Below is a small trained network, with its code and all its weights. Each question gives an input and a class and asks what happens when units are switched off, that is, made to give their printed mean instead of their output.

import numpy as np


def w(rows, s, z=0):
    codes = np.array(rows[::2]) - 128.0
    scale = np.full(codes.shape[1], s)
    scale[-1] = z or s
    return codes * scale


def norm(h):
    return h / np.sqrt((h * h).mean(-1, keepdims=True) + 1e-5)


def f(y):
    return y / 2 * (1 + np.tanh(0.7978845608 * (y + 0.044715 * y**3)))


def log_softmax(a):
    a = a - a.max(-1, keepdims=True)
    return a - np.log(np.exp(a).sum(-1, keepdims=True))


def net(x, mask):
    res = np.array(x, float).reshape(1, 7) / 4 @ E
    u = 0
    for l in range(3):
        y = f(norm(res) @ A[l][:, :-1].T + A[l][:, -1])
        res = res + np.where(mask[u : u + 13], y, B[l][:, -1]) @ B[l][:, :-1]
        u += 13
    return log_softmax(norm(res)[-1] @ U[:, :-1].T + U[:, -1])


A, B = {}, {}
E = w([
[61,59,208,111],'x0',
[127,127,128,128],'x1',
[128,127,130,128],'x2',
[164,148,191,2],'x3',
[130,124,125,126],'x4',
[127,131,130,128],'x5',
[45,163,80,88],'x6',
],0.0089)
A[0] = w([
[92,108,112,157,137],'L0N1',
[91,144,113,197,63],'L0N2',
[101,142,212,59,119],'L0N3',
[154,61,120,164,158],'L0N4',
[134,84,167,55,141],'L0N5',
[169,171,228,128,140],'L0N6',
[79,99,136,231,158],'L0N7',
[46,84,155,194,129],'L0N8',
[254,77,43,115,143],'L0N9',
[127,176,164,79,46],'L0N10',
[120,102,69,89,73],'L0N11',
[159,188,51,107,178],'L0N12',
[59,183,128,96,2],'L0N13',
],0.0086,0.0035)
B[0] = w([
[169,114,100,53,164],'L0N1',
[213,68,74,89,161],'L0N2',
[162,128,6,106,200],'L0N3',
[212,172,128,69,181],'L0N4',
[197,144,45,99,187],'L0N5',
[157,108,85,62,182],'L0N6',
[181,82,56,46,254],'L0N7',
[154,172,51,57,235],'L0N8',
[92,252,156,124,223],'L0N9',
[215,70,72,126,135],'L0N10',
[131,159,205,162,119],'L0N11',
[64,253,205,81,217],'L0N12',
[59,149,78,136,130],'L0N13',
],0.0045,0.0043)
A[1] = w([
[83,49,171,83,154],'L1N1',
[121,79,69,221,170],'L1N2',
[150,153,56,107,157],'L1N3',
[89,188,148,92,107],'L1N4',
[40,22,220,138,151],'L1N5',
[125,157,58,149,72],'L1N6',
[194,97,132,162,79],'L1N7',
[117,134,130,119,4],'L1N8',
[56,126,97,90,125],'L1N9',
[115,104,125,221,117],'L1N10',
[91,129,93,162,97],'L1N11',
[233,122,253,191,41],'L1N12',
[145,2,92,77,107],'L1N13',
],0.011,0.0028)
B[1] = w([
[149,194,153,122,175],'L1N1',
[164,118,106,56,187],'L1N2',
[130,133,204,128,223],'L1N3',
[162,89,132,141,169],'L1N4',
[162,253,88,172,153],'L1N5',
[145,125,162,102,170],'L1N6',
[86,117,140,124,155],'L1N7',
[117,119,84,148,110],'L1N8',
[133,112,160,158,190],'L1N9',
[130,119,71,81,133],'L1N10',
[134,122,141,88,140],'L1N11',
[54,69,190,159,189],'L1N12',
[174,183,129,163,253],'L1N13',
],0.011,0.0063)
A[2] = w([
[226,91,159,212,103],'L2N1',
[47,204,136,42,253],'L2N2',
[212,201,202,143,138],'L2N3',
[79,24,90,102,59],'L2N4',
[104,164,159,211,113],'L2N5',
[199,89,192,58,146],'L2N6',
[151,157,51,205,72],'L2N7',
[177,81,72,57,14],'L2N8',
[130,89,38,212,172],'L2N9',
[154,133,124,108,35],'L2N10',
[73,1,176,132,207],'L2N11',
[65,152,34,175,187],'L2N12',
[132,132,69,184,50],'L2N13',
],0.0095,0.0027)
B[2] = w([
[12,94,175,141,166],'L2N1',
[108,72,161,186,207],'L2N2',
[132,147,85,159,255],'L2N3',
[159,196,221,138,127],'L2N4',
[150,113,98,100,146],'L2N5',
[100,97,62,113,200],'L2N6',
[126,159,156,129,135],'L2N7',
[157,92,95,129,150],'L2N8',
[131,132,197,2,125],'L2N9',
[115,136,109,127,131],'L2N10',
[91,124,88,194,147],'L2N11',
[120,121,158,70,131],'L2N12',
[134,161,191,93,119],'L2N13',
],0.01,0.0095)
U = w([
[136,231,135,123,51],'0',
[157,60,83,5,92],'1',
[70,45,182,138,125],'2',
[131,92,75,154,255],'3',
],0.015,0.0029)

Each question gives the input, the list of numbers given to net, and the class t.
The units are the neurons (one row each of A and B). Each row of codes is followed by its name. A weight is (code - 128) times the scale printed after its matrix; where a second scale follows, it is the last column's (A, B and U).
mask holds one flag per neuron, layer by layer. A switched-off neuron (its flag False) gives its mean, the last column of its row in B, instead of its output. The means were averaged over made-up inputs and are rounded, as every weight is.
A unit's drop is (log p(t) with every unit on - log p(t) with that unit switched off) / (log p(t) with every unit on - log p(t) with every unit switched off).
The circuit of an input: a set's keep is (log p(t) with only the set's units on - log p(t) with every unit switched off) / (log p(t) with every unit on - log p(t) with every unit switched off). Starting from the 12 units with the biggest drops (on a tie, the unit counted first), units are removed one at a time, each time the one whose removal leaves the highest keep (on an exact tie, the one counted first), for as long as the keep stays at least 0.8.
circuit, biggest first: the units of the circuit, biggest drop first
k most important neurons: the k neurons with the biggest drops, biggest first
top k neurons in layer l: the k neurons of layer l with the biggest drops, biggest first
drop when u is switched off: that unit's drop, to one decimal
input [8,4,-7,-6,-1,-8,-6], class 0: circuit, biggest first : (L1N5)
input [2,-5,-1,4,-4,1,-1], class 3: top 2 neurons in layer 1 : (L1N13; L1N2)
input [-3,-6,0,4,0,-4,8], class 2: 2 most important neurons : (L2N2; L1N13)
input [6,5,-4,-1,2,3,-6], class 0: 2 most important neurons : (L1N5; L1N13)
input [5,-4,-3,0,-4,-2,-5], class 0: 4 most important neurons : (L1N13; L1N1; L1N5; L2N2)
input [3,-1,0,1,-7,-6,-2], class 0: top 2 neurons in layer 1 : (L1N13; L1N12)
input [-1,-8,-7,4,-7,8,-2], class 3: 2 most important neurons : (L1N2; L2N3)
input [-1,6,-6,-8,-8,8,8], class 1: 2 most important neurons : (L1N12; L1N2)
input [6,5,6,-8,8,7,3], class 1: 2 most important neurons : (L0N8; L1N2)
input [-2,6,-6,-6,0,-6,7], class 2: top 3 neurons in layer 1 : (L1N3; L1N13; L1N9)
input [-4,3,-7,-7,1,5,-7], class 1: 2 most important neurons : (L1N10; L1N2)
input [-8,-3,-6,-7,4,-8,-5], class 0: top 2 neurons in layer 0 : (L0N9; L0N12)
input [-3,-5,-1,-7,-1,-5,8], class 2: 2 most important neurons : (L2N2; L0N12)
input [1,4,-5,-2,0,-8,-6], class 2: circuit, biggest first : (L1N12)
input [6,-3,3,-7,1,-5,7], class 1: top 3 neurons in layer 0 : (L0N12; L0N9; L0N8)
input [5,4,6,5,-5,6,-1], class 0: top 3 neurons in layer 1 : (L1N13; L1N1; L1N2)
input [1,3,-2,2,-5,1,4], class 2: top 2 neurons in layer 1 : (L1N13; L1N5)
input [-3,-2,-2,-5,-8,7,5], class 1: top 3 neurons in layer 1 : (L1N2; L1N13; L1N12)
input [4,6,-8,-6,-7,-6,-5], class 1: drop when L1N2 is switched off : 0.3
input [-3,7,-2,-8,-3,-8,4], class 1: drop when L1N12 is switched off : 0.0
input [1,-3,-7,-1,-2,-2,-4], class 2: most important neuron : (L1N12)
input [0,-7,-2,0,-6,-6,-7], class 2: drop when L1N12 is switched off : 0.2
input [6,-3,-8,-8,-2,-8,1], class 1: 2 most important neurons : (L1N2; L0N8)
